Below is a small trained network, with its code and all its weights. Each question gives an input and a target symbol and asks what happens when units are switched off, that is, made to give their printed mean instead of their output.

import numpy as np


def w(rows, s, z=0):
    codes = np.array(rows[::2]) - 128.0
    scale = np.full(codes.shape[1], s)
    scale[-1] = z or s
    return codes * scale


def norm(h):
    return h / np.sqrt((h * h).mean(-1, keepdims=True) + 1e-5)


def f(y):
    return y / 2 * (1 + np.tanh(0.7978845608 * (y + 0.044715 * y**3)))


def softmax(a):
    e = np.exp(a - a.max(-1, keepdims=True))
    return e / e.sum(-1, keepdims=True)


def log_softmax(a):
    a = a - a.max(-1, keepdims=True)
    return a - np.log(np.exp(a).sum(-1, keepdims=True))


def net(x, mask):
    ids = ['γδεηθλμξπτφψω'.index(c) for c in x.split()]
    T = len(ids)
    res = E[ids] + P[:T]
    u = 0
    for l in range(2):
        r = norm(res)
        for j in range(2):
            rows = slice(3 * j, 3 * j + 3)
            q, k, v = (r @ M[l][rows].T for M in (Q, K, V))
            z = softmax(np.where(np.tri(T) > 0, q @ k.T / 3**0.5, -1e9)) @ v
            o = O[l][rows]
            res = res + np.where(mask[u + j], z, o[:, -1]) @ o[:, :-1]
        u += 2
        y = f(norm(res) @ A[l][:, :-1].T + A[l][:, -1])
        res = res + np.where(mask[u : u + 8], y, B[l][:, -1]) @ B[l][:, :-1]
        u += 8
    return log_softmax(norm(res)[-1] @ U[:, :-1].T + U[:, -1])


Q, K, V, O, A, B = {}, {}, {}, {}, {}, {}
E = w([
[168,56,177,105,122,178,62,204,107],'γ',
[123,99,70,106,124,134,132,160,154],'δ',
[55,61,178,165,226,172,133,132,224],'ε',
[127,92,74,72,144,121,127,132,184],'η',
[114,118,68,62,145,124,133,164,154],'θ',
[252,199,68,196,98,60,157,100,216],'λ',
[168,74,211,138,192,53,186,132,110],'μ',
[182,146,144,221,137,224,173,98,154],'ξ',
[128,114,93,72,152,48,117,168,161],'π',
[128,149,101,113,105,82,137,234,138],'τ',
[34,117,144,145,83,127,74,163,161],'φ',
[110,205,155,89,125,130,88,128,73],'ψ',
[122,110,156,90,63,47,179,127,49],'ω',
],0.018)
P = w([
[151,27,61,154,173,206,160,254,7],'0',
[127,71,59,140,187,156,95,194,38],'1',
[125,88,77,107,175,128,72,154,95],'2',
[117,105,100,71,131,113,87,119,167],'3',
[102,105,126,53,88,139,110,133,180],'4',
[72,111,149,38,54,129,140,117,153],'5',
],0.0073)
Q[0] = w([
[203,100,148,152,131,170,254,84,171],'0.h1',
[69,127,10,63,79,62,147,144,166],'0.h1',
[126,132,159,187,191,123,91,42,168],'0.h1',
[184,20,130,80,168,87,199,172,158],'0.h2',
[168,223,27,123,144,8,124,155,132],'0.h2',
[60,62,43,41,73,97,94,251,181],'0.h2',
],0.0091)
K[0] = w([
[182,116,77,199,213,102,157,187,220],'0.h1',
[51,197,128,30,2,45,81,98,139],'0.h1',
[169,160,132,232,221,128,153,139,111],'0.h1',
[146,43,179,114,95,61,185,180,203],'0.h2',
[151,254,78,193,34,51,179,220,127],'0.h2',
[49,150,143,29,45,29,87,193,160],'0.h2',
],0.0079)
V[0] = w([
[194,137,85,109,188,123,124,210,138],'0.h1',
[60,215,159,100,112,113,48,178,76],'0.h1',
[86,109,156,161,87,162,55,167,173],'0.h1',
[113,102,75,78,152,254,157,119,142],'0.h2',
[66,211,156,127,188,148,103,100,96],'0.h2',
[126,237,88,114,31,173,111,157,108],'0.h2',
],0.008)
O[0] = w([
[197,123,128,97,45,100,224,132,108,247],'0.h1',
[173,137,102,72,83,203,87,79,135,47],'0.h1',
[180,41,186,165,104,163,95,143,144,74],'0.h1',
[106,68,115,107,223,197,133,107,135,234],'0.h2',
[173,165,148,105,153,113,165,177,112,3],'0.h2',
[243,136,87,100,127,155,174,1,150,116],'0.h2',
],0.0081,0.0039)
A[0] = w([
[86,113,174,93,51,118,144,203,83,98],'0.n1',
[144,197,198,239,202,185,144,56,207,34],'0.n2',
[118,236,38,122,145,156,2,157,171,3],'0.n3',
[156,225,168,120,169,175,55,85,21,71],'0.n4',
[198,235,173,177,205,129,89,5,118,144],'0.n5',
[133,102,95,55,109,64,56,184,57,110],'0.n6',
[105,141,172,93,60,78,149,51,144,187],'0.n7',
[209,236,20,138,106,148,116,94,175,141],'0.n8',
],0.0078,0.0052)
B[0] = w([
[159,124,107,114,110,133,63,41,119,193],'0.n1',
[105,117,135,180,147,226,188,112,152,254],'0.n2',
[92,185,58,101,231,128,10,89,164,147],'0.n3',
[142,136,195,73,172,89,180,110,143,138],'0.n4',
[191,140,194,119,143,159,214,137,176,180],'0.n5',
[108,113,87,105,96,183,112,48,124,243],'0.n6',
[133,137,119,157,90,107,156,149,78,212],'0.n7',
[105,136,126,156,197,62,78,172,175,210],'0.n8',
],0.011,0.0053)
Q[1] = w([
[55,31,139,124,153,87,213,197,72],'1.h1',
[109,112,35,115,179,80,86,113,199],'1.h1',
[93,57,67,116,55,60,27,84,148],'1.h1',
[177,152,158,126,120,2,65,138,134],'1.h2',
[176,170,228,94,86,79,33,113,73],'1.h2',
[152,111,91,63,118,212,4,82,172],'1.h2',
],0.008)
K[1] = w([
[54,100,104,165,152,91,136,176,135],'1.h1',
[130,155,157,114,99,73,136,87,142],'1.h1',
[104,134,183,131,75,114,100,123,145],'1.h1',
[139,173,141,133,110,106,98,159,38],'1.h2',
[110,125,121,96,113,133,68,134,3],'1.h2',
[96,175,161,106,72,159,71,69,155],'1.h2',
],0.013)
V[1] = w([
[238,167,141,109,183,102,186,140,82],'1.h1',
[139,106,189,157,27,42,85,170,105],'1.h1',
[90,151,225,78,238,80,79,22,216],'1.h1',
[147,96,75,17,120,106,100,167,136],'1.h2',
[91,110,130,48,117,179,94,186,127],'1.h2',
[115,170,143,230,128,255,73,127,58],'1.h2',
],0.0062)
O[1] = w([
[94,165,19,111,127,121,171,174,200,123],'1.h1',
[158,66,100,181,196,44,133,61,97,73],'1.h1',
[147,58,38,125,101,244,112,232,1,1],'1.h1',
[184,207,122,226,126,163,75,198,22,96],'1.h2',
[196,89,230,144,125,157,81,149,89,115],'1.h2',
[174,32,158,86,88,117,97,96,232,200],'1.h2',
],0.0067,0.0043)
A[1] = w([
[80,226,147,185,228,155,70,86,169,50],'1.n1',
[145,142,207,171,155,181,233,62,163,28],'1.n2',
[190,238,160,73,173,188,183,139,93,55],'1.n3',
[185,174,99,181,116,42,190,110,177,48],'1.n4',
[133,148,154,221,142,73,187,138,90,52],'1.n5',
[105,173,248,124,124,52,149,148,62,3],'1.n6',
[129,77,155,125,130,184,166,116,106,129],'1.n7',
[86,111,97,95,58,123,127,105,87,116],'1.n8',
],0.011,0.0071)
B[1] = w([
[124,198,90,77,166,46,103,72,171,152],'1.n1',
[159,121,131,202,149,233,176,66,155,254],'1.n2',
[203,183,118,14,198,124,138,171,122,155],'1.n3',
[209,115,98,168,111,70,98,247,209,159],'1.n4',
[234,76,70,140,171,168,163,137,187,144],'1.n5',
[212,108,48,120,242,174,129,41,81,134],'1.n6',
[107,172,165,137,162,115,129,126,177,206],'1.n7',
[167,128,185,135,95,99,240,165,86,184],'1.n8',
],0.011,0.0088)
U = w([
[194,74,194,121,126,144,11,95,129,88],'γ',
[121,109,139,134,143,126,139,169,92,45],'δ',
[5,147,225,151,177,77,108,227,98,212],'ε',
[129,132,130,134,147,115,124,132,116,37],'η',
[95,43,111,2,94,80,165,98,205,3],'θ',
[169,148,117,187,94,54,132,216,192,150],'λ',
[161,51,96,163,241,91,125,100,61,59],'μ',
[118,180,145,210,160,196,175,84,160,208],'ξ',
[55,185,92,126,175,70,49,55,150,176],'π',
[65,99,52,126,144,111,197,167,101,39],'τ',
[99,135,7,149,79,213,81,166,94,95],'φ',
[168,202,193,45,200,127,142,170,99,150],'ψ',
[117,173,162,146,67,84,167,88,46,231],'ω',
],0.009,0.0042)

Each question gives the input, a string of symbols that net reads in full, and the target symbol t.
The units are the heads (3 rows each of Q, K, V and O) and the neurons (one row each of A and B). Each row of codes is followed by its name. A weight is (code - 128) times the scale printed after its matrix; where a second scale follows, it is the last column's (O, A, B and U).
mask holds one flag per unit, layer by layer, with each layer's heads first. A switched-off unit (its flag False) gives its mean, the last column of its rows in O or B, instead of its output. The means were averaged over made-up inputs and are rounded, as every weight is.
A unit's drop is (log p(t) with every unit on - log p(t) with that unit switched off) / (log p(t) with every unit on - log p(t) with every unit switched off).
The circuit of an input: a set's keep is (log p(t) with only the set's units on - log p(t) with every unit switched off) / (log p(t) with every unit on - log p(t) with every unit switched off). Starting from the 12 units with the biggest drops (on a tie, the unit counted first), units are removed one at a time, each time the one whose removal leaves the highest keep (on an exact tie, the one counted first), for as long as the keep stays at least 0.8.
units of the circuit, in order: the units of the circuit, biggest drop first
top k neurons: the k neurons with the biggest drops, biggest first
top k neurons in layer l: the k neurons of layer l with the biggest drops, biggest first
heads that matter: for each layer, one digit per head in row order, 1 if its drop is at least 0.15 and else 0, layers parted by /
input ψ δ ε μ θ, target μ: top 2 neurons -> [0.n2, 0.n5]
input τ ξ π, target λ: units of the circuit, in order -> [0.h1, 1.n4, 1.h2, 0.n2]
input ψ φ δ ξ ξ δ, target θ: top 3 neurons -> [0.n2, 1.n2, 0.n5]
input ξ ω ξ ψ γ η, target φ: units of the circuit, in order -> [1.h1, 0.n4]
input δ θ η, target ψ: top 2 neurons in layer 0 -> [0.n8, 0.n2]
input ξ ξ ξ μ, target μ: heads that matter -> 01 / 00
input λ ψ δ δ η δ, target ε: top 3 neurons -> [0.n2, 1.n2, 0.n8]
input λ ε ξ ψ τ π, target φ: heads that matter -> 10 / 10
input ω δ τ ψ θ, target φ: heads that matter -> 10 / 10
input ε ε λ π ξ δ, target ω: top 2 neurons -> [0.n1, 1.n8]
input ω φ φ, target π: top 2 neurons -> [0.n3, 1.n1]
input ω η φ, target π: units of the circuit, in order -> [0.n3, 1.n1]
input ψ λ τ, target φ: units of the circuit, in order -> [1.h1, 0.n4, 0.h1]
input θ η δ, target ψ: heads that matter -> 11 / 11
input μ δ η, target μ: units of the circuit, in order -> [1.h1, 0.h2, 1.h2, 0.n2]
input ε ξ η, target θ: top 2 neurons -> [0.n2, 1.n2]
input ξ ξ ω π, target π: units of the circuit, in order -> [0.h1, 0.n3]
input π ω ξ φ ε δ, target γ: heads that matter -> 10 / 00
input ξ δ δ π ω η, target π: heads that matter -> 10 / 00
input ξ π γ μ θ, target μ: units of the circuit, in order -> [1.h1, 0.h2, 1.h2]
input ω ξ δ, target π: heads that matter -> 00 / 00
input δ η ξ ξ τ, target λ: heads that matter -> 01 / 00
input τ ω ω θ ξ τ, target λ: top 2 neurons -> [1.n4, 0.n7]
input η τ δ, target λ: heads that matter -> 10 / 00
input ω ξ η, target π: heads that matter -> 00 / 00
input ξ ψ ω ξ τ, target π: top 2 neurons -> [0.n3, 0.n8]
input μ θ η, target μ: top 2 neurons -> [0.n2, 1.n2]
